Below is a small trained network, with its code and all its weights. Each question gives an input and a target symbol and asks what happens when units are switched off, that is, made to give their printed mean instead of their output.

import numpy as np


def w(rows, s, z=0):
    codes = np.array(rows[::2]) - 128.0
    scale = np.full(codes.shape[1], s)
    scale[-1] = z or s
    return codes * scale


def f(y):
    return y / 2 * (1 + np.tanh(0.7978845608 * (y + 0.044715 * y**3)))


def softmax(a):
    e = np.exp(a - a.max(-1, keepdims=True))
    return e / e.sum(-1, keepdims=True)


def log_softmax(a):
    a = a - a.max(-1, keepdims=True)
    return a - np.log(np.exp(a).sum(-1, keepdims=True))


def net(x, mask):
    ids = ['αγζθξφ'.index(c) for c in x.split()]
    T = len(ids)
    res = E[ids] + P[:T]
    u = 0
    for l in range(3):
        q, k, v = (res @ M[l].T for M in (Q, K, V))
        z = softmax(np.where(np.tri(T) > 0, q @ k.T / 3**0.5, -1e9)) @ v
        res = res + np.where(mask[u], z, O[l][:, -1]) @ O[l][:, :-1]
        u += 1
        y = f(res @ A[l][:, :-1].T + A[l][:, -1])
        res = res + np.where(mask[u : u + 4], y, B[l][:, -1]) @ B[l][:, :-1]
        u += 4
    return log_softmax(res[-1] @ U[:, :-1].T + U[:, -1])


Q, K, V, O, A, B = {}, {}, {}, {}, {}, {}
E = w([
[137,227,113,135,207],'α',
[254,88,144,106,157],'γ',
[171,130,237,240,94],'ζ',
[52,226,165,227,121],'θ',
[245,189,181,144,165],'ξ',
[162,103,163,179,58],'φ',
],0.0073)
P = w([
[62,83,154,133,203],'0',
[95,170,241,52,56],'1',
[133,99,54,185,138],'2',
[78,179,224,45,53],'3',
[109,86,90,125,142],'4',
[115,236,146,140,2],'5',
[132,95,71,130,127],'6',
],0.009)
Q[0] = w([
[106,158,240,50,135],'0.h1',
[65,69,217,97,249],'0.h1',
[114,99,23,190,105],'0.h1',
],0.019)
K[0] = w([
[111,100,201,159,254],'0.h1',
[77,150,242,33,156],'0.h1',
[115,130,83,113,28],'0.h1',
],0.019)
V[0] = w([
[2,197,150,161,172],'0.h1',
[90,79,150,147,127],'0.h1',
[241,234,180,119,246],'0.h1',
],0.0099)
O[0] = w([
[152,141,12,202,62,254],'0.h1',
[169,104,111,99,62,167],'0.h1',
[255,199,184,190,237,218],'0.h1',
],0.0077,0.0033)
A[0] = w([
[103,170,224,39,111,3],'0.n1',
[132,113,13,62,228,30],'0.n2',
[156,7,143,170,127,30],'0.n3',
[126,143,182,81,29,4],'0.n4',
],0.013,0.0016)
B[0] = w([
[95,11,196,122,130,233],'0.n1',
[115,43,166,156,225,145],'0.n2',
[179,61,171,121,71,160],'0.n3',
[124,180,64,72,183,252],'0.n4',
],0.011,0.0043)
Q[1] = w([
[97,125,83,217,12],'1.h1',
[100,238,148,9,146],'1.h1',
[133,148,130,205,155],'1.h1',
],0.011)
K[1] = w([
[67,177,3,92,190],'1.h1',
[129,17,111,195,80],'1.h1',
[150,186,149,191,176],'1.h1',
],0.013)
V[1] = w([
[255,104,42,74,119],'1.h1',
[33,103,87,120,238],'1.h1',
[134,117,81,81,184],'1.h1',
],0.0057)
O[1] = w([
[215,142,252,85,192,55],'1.h1',
[112,175,80,162,235,3],'1.h1',
[178,138,159,92,214,19],'1.h1',
],0.0037,0.0015)
A[1] = w([
[84,88,162,72,142,41],'1.n1',
[105,233,158,91,77,2],'1.n2',
[117,201,202,11,112,34],'1.n3',
[118,150,114,31,32,163],'1.n4',
],0.012,0.0033)
B[1] = w([
[157,201,28,135,254,197],'1.n1',
[207,65,162,76,173,193],'1.n2',
[98,73,76,202,12,202],'1.n3',
[72,200,174,51,151,254],'1.n4',
],0.0096,0.0056)
Q[2] = w([
[67,38,230,110,92],'2.h1',
[206,202,178,191,158],'2.h1',
[30,254,114,140,86],'2.h1',
],0.012)
K[2] = w([
[22,126,203,56,144],'2.h1',
[194,217,148,193,108],'2.h1',
[12,222,107,193,81],'2.h1',
],0.012)
V[2] = w([
[108,222,253,113,178],'2.h1',
[140,170,243,63,122],'2.h1',
[179,117,77,151,120],'2.h1',
],0.0049)
O[2] = w([
[133,53,36,157,3,254],'2.h1',
[229,81,39,180,50,65],'2.h1',
[120,136,186,133,161,176],'2.h1',
],0.0049,0.0012)
A[2] = w([
[167,4,205,62,186,3],'2.n1',
[106,60,136,254,67,102],'2.n2',
[103,84,59,152,232,22],'2.n3',
[82,79,46,64,179,120],'2.n4',
],0.0096,0.006)
B[2] = w([
[75,249,143,73,130,166],'2.n1',
[58,174,184,155,180,253],'2.n2',
[101,26,111,72,125,210],'2.n3',
[148,142,157,207,140,230],'2.n4',
],0.014,0.0048)
U = w([
[66,56,131,123,200,144],'α',
[86,146,179,57,205,27],'γ',
[64,91,238,156,136,56],'ζ',
[64,73,153,92,52,253],'θ',
[2,185,16,189,154,147],'ξ',
[194,134,127,176,167,205],'φ',
],0.0054,0.0028)

Each question gives the input, a string of symbols that net reads in full, and the target symbol t.
The units are the heads (3 rows each of Q, K, V and O) and the neurons (one row each of A and B). Each row of codes is followed by its name. A weight is (code - 128) times the scale printed after its matrix; where a second scale follows, it is the last column's (O, A, B and U).
mask holds one flag per unit, layer by layer, with each layer's heads first. A switched-off unit (its flag False) gives its mean, the last column of its rows in O or B, instead of its output. The means were averaged over made-up inputs and are rounded, as every weight is.
A unit's drop is (log p(t) with every unit on - log p(t) with that unit switched off) / (log p(t) with every unit on - log p(t) with every unit switched off).
The circuit of an input: a set's keep is (log p(t) with only the set's units on - log p(t) with every unit switched off) / (log p(t) with every unit on - log p(t) with every unit switched off). Starting from the 12 units with the biggest drops (on a tie, the unit counted first), units are removed one at a time, each time the one whose removal leaves the highest keep (on an exact tie, the one counted first), for as long as the keep stays at least 0.8.
circuit, biggest first: the units of the circuit, biggest drop first
k most important neurons: the k neurons with the biggest drops, biggest first
top k neurons in layer l: the k neurons of layer l with the biggest drops, biggest first
input θ ζ φ α φ ζ, target ξ: circuit, biggest first	(0.h1, 1.n3, 0.n4)
input γ θ γ ξ, target α: circuit, biggest first	(1.n1, 0.n1, 0.h1, 2.n3)
input γ γ ζ φ α ξ, target θ: 2 most important neurons	(1.n3, 1.n1)
input ξ θ ζ θ, target ζ: top neuron in layer 1	(1.n1)
input φ ζ γ α φ γ, target α: circuit, biggest first	(1.n1, 0.h1, 0.n1, 2.n3)
input θ θ γ γ φ ζ, target α: circuit, biggest first	(1.n1, 0.h1, 0.n1, 2.n3)
input φ ζ ζ θ, target ξ: 2 most important neurons	(1.n1, 0.n1)
input θ ξ α γ, target γ: circuit, biggest first	(0.h1, 1.n4, 2.h1, 0.n4)
input α ζ θ α ξ α, target γ: circuit, biggest first	(1.n4, 0.h1, 1.n2, 2.h1)
input γ ζ θ γ, target α: circuit, biggest first	(1.n1, 0.n1, 0.h1, 2.n3)
input ξ ζ γ θ θ ξ, target α: circuit, biggest first	(1.n1, 0.h1, 0.n1, 2.n3)
input θ φ ζ ξ, target γ: circuit, biggest first	(1.n4, 2.h1, 1.n2, 0.n4)
input θ θ ζ, target ζ: circuit, biggest first	(2.n2, 0.n4, 1.n1)
input φ θ γ α, target ξ: 2 most important neurons	(1.n1, 0.n1)
input φ ξ θ α, target ξ: top 2 neurons in layer 1	(1.n3, 1.n1)
input α α φ φ α ξ, target ξ: 3 most important neurons	(0.n1, 1.n3, 1.n1)
input γ φ θ θ, target α: circuit, biggest first	(1.n1, 0.n1, 0.h1, 2.n3)
input γ ξ ξ θ α, target α: top 2 neurons in layer 0	(0.n2, 0.n3)
input ζ ξ θ θ γ ξ, target γ: circuit, biggest first	(0.h1, 1.n4, 2.h1, 0.n4)
input γ θ ζ θ ζ ζ, target θ: top 2 neurons in layer 2	(2.n2, 2.n4)
input ζ θ θ γ, target θ: most important neuron	(1.n3)
input φ φ φ θ, target ξ: 4 most important neurons	(1.n1, 1.n3, 0.n1, 1.n4)
input α ξ ξ γ θ, target φ: 2 most important neurons	(0.n1, 1.n3)
input θ ξ γ θ θ ζ, target α: 4 most important neurons	(1.n1, 0.n1, 2.n3, 0.n4)
input φ α α, target α: 2 most important neurons	(0.n2, 2.n3)
input γ γ θ ξ α φ, target γ: 4 most important neurons	(1.n4, 1.n2, 0.n4, 0.n1)
input α φ ζ θ ξ ξ, target θ: top neuron in layer 0	(0.n4)
input φ α ζ ξ, target ξ: 3 most important neurons	(1.n1, 1.n3, 0.n1)
